Here is a tiny trained network, its code and every weight. The questions are about switching its units off for an input and a class, where a switched-off unit gives its printed mean instead of its output.

import numpy as np


def w(rows, s, z=0):
    codes = np.array(rows[::2]) - 128.0
    scale = np.full(codes.shape[1], s)
    scale[-1] = z or s
    return codes * scale


def norm(h):
    return h / np.sqrt((h * h).mean(-1, keepdims=True) + 1e-5)


def f(y):
    return y / 2 * (1 + np.tanh(0.7978845608 * (y + 0.044715 * y**3)))


def log_softmax(a):
    a = a - a.max(-1, keepdims=True)
    return a - np.log(np.exp(a).sum(-1, keepdims=True))


def net(x, mask):
    res = np.array(x, float).reshape(1, 2) / 4 @ E
    u = 0
    for l in range(4):
        y = f(norm(res) @ A[l][:, :-1].T + A[l][:, -1])
        res = res + np.where(mask[u : u + 3], y, B[l][:, -1]) @ B[l][:, :-1]
        u += 3
    return log_softmax(norm(res)[-1] @ U[:, :-1].T + U[:, -1])


A, B = {}, {}
E = w([
[130,85,63,250,128,186,81,112,170,252],'x0',
[231,55,76,139,198,190,100,119,75,149],'x1',
],0.012)
A[0] = w([
[212,101,99,69,254,175,51,77,67,126,201],'0.n1',
[185,72,168,61,104,126,141,153,58,77,255],'0.n2',
[102,162,123,1,167,127,188,141,159,12,67],'0.n3',
],0.0062,0.00038)
B[0] = w([
[137,147,156,152,157,208,92,143,95,112,232],'0.n1',
[79,91,76,140,137,116,249,166,102,145,198],'0.n2',
[101,155,121,123,107,76,150,54,134,123,255],'0.n3',
],0.012,0.0079)
A[1] = w([
[99,166,183,98,86,5,122,116,167,74,126],'1.n1',
[94,96,109,161,110,103,81,136,163,183,80],'1.n2',
[128,149,96,161,89,104,114,82,138,183,4],'1.n3',
],0.011,0.0023)
B[1] = w([
[177,125,156,60,189,143,22,246,195,146,248],'1.n1',
[116,162,129,162,27,70,166,109,24,68,182],'1.n2',
[178,112,82,113,98,96,205,39,67,94,167],'1.n3',
],0.012,0.014)
A[2] = w([
[180,86,160,136,151,235,13,93,163,130,68],'2.n1',
[85,142,163,127,67,101,148,95,141,42,113],'2.n2',
[164,92,119,210,170,236,48,254,198,147,5],'2.n3',
],0.0078,0.0018)
B[2] = w([
[159,98,98,43,178,211,78,145,185,220,214],'2.n1',
[115,87,117,190,169,197,79,103,125,171,174],'2.n2',
[156,112,122,76,100,181,80,9,207,218,255],'2.n3',
],0.013,0.0073)
A[3] = w([
[122,134,132,113,113,101,71,187,93,124,18],'3.n1',
[116,154,159,78,172,93,122,177,246,142,2],'3.n2',
[102,132,146,119,121,149,132,92,149,172,204],'3.n3',
],0.013,0.0019)
B[3] = w([
[130,116,165,107,196,153,107,206,107,172,159],'3.n1',
[66,92,112,62,90,8,57,82,186,37,251],'3.n2',
[194,137,33,183,124,141,98,92,135,170,158],'3.n3',
],0.013,0.014)
U = w([
[205,83,91,110,154,233,77,95,153,198,152],'0',
[118,103,134,23,121,50,67,153,245,50,177],'1',
[146,148,193,124,81,156,166,127,187,101,1],'2',
[125,141,97,224,6,106,135,67,83,121,152],'3',
[140,103,118,90,187,127,249,143,58,48,112],'4',
[120,136,189,146,99,133,74,237,93,135,77],'5',
],0.016,0.0066)

Each question gives the input, the list of numbers given to net, and the class t.
The units are the neurons (one row each of A and B). Each row of codes is followed by its name. A weight is (code - 128) times the scale printed after its matrix; where a second scale follows, it is the last column's (A, B and U).
mask holds one flag per neuron, layer by layer. A switched-off neuron (its flag False) gives its mean, the last column of its row in B, instead of its output. The means were averaged over made-up inputs and are rounded, as every weight is.
A unit's drop is (log p(t) with every unit on - log p(t) with that unit switched off) / (log p(t) with every unit on - log p(t) with every unit switched off).
The circuit of an input: a set's keep is (log p(t) with only the set's units on - log p(t) with every unit switched off) / (log p(t) with every unit on - log p(t) with every unit switched off). Starting from all 12 units, units are removed one at a time, each time the one whose removal leaves the highest keep (on an exact tie, the one counted first), for as long as the keep stays at least 0.8.
circuit, biggest first: the units of the circuit, biggest drop first
unit that matters most: the unit with the biggest drop
top k neurons: the k neurons with the biggest drops, biggest first
k most important neurons of layer l: the k neurons of layer l with the biggest drops, biggest first
drop when u is switched off: that unit's drop, to one decimal
input [-7,4], class 4: top neuron -> 0.n2
input [-5,3], class 4: top 3 neurons -> 0.n2; 1.n1; 3.n2
input [-5,7], class 4: circuit, biggest first -> 1.n1; 0.n2
input [7,2], class 3: circuit, biggest first -> 1.n1; 1.n2
input [-3,5], class 4: circuit, biggest first -> 1.n1; 0.n2
input [3,-6], class 5: top 2 neurons -> 1.n2; 0.n3
input [-2,5], class 0: top 2 neurons -> 0.n1; 1.n2
input [-6,3], class 4: 2 most important neurons of layer 0 -> 0.n2; 0.n1
input [8,2], class 3: top 2 neurons -> 1.n1; 1.n2
input [0,0], class 0: top 3 neurons -> 0.n2; 1.n3; 0.n3
input [-2,1], class 4: top 3 neurons -> 0.n2; 1.n1; 2.n3
input [2,-4], class 5: top 4 neurons -> 1.n2; 0.n3; 0.n1; 3.n2
input [-1,1], class 4: top 3 neurons -> 1.n1; 2.n3; 0.n2
input [4,-6], class 3: unit that matters most -> 1.n3
input [4,1], class 3: drop when 1.n1 is switched off -> 1.0
input [-3,2], class 4: drop when 2.n3 is switched off -> 0.2
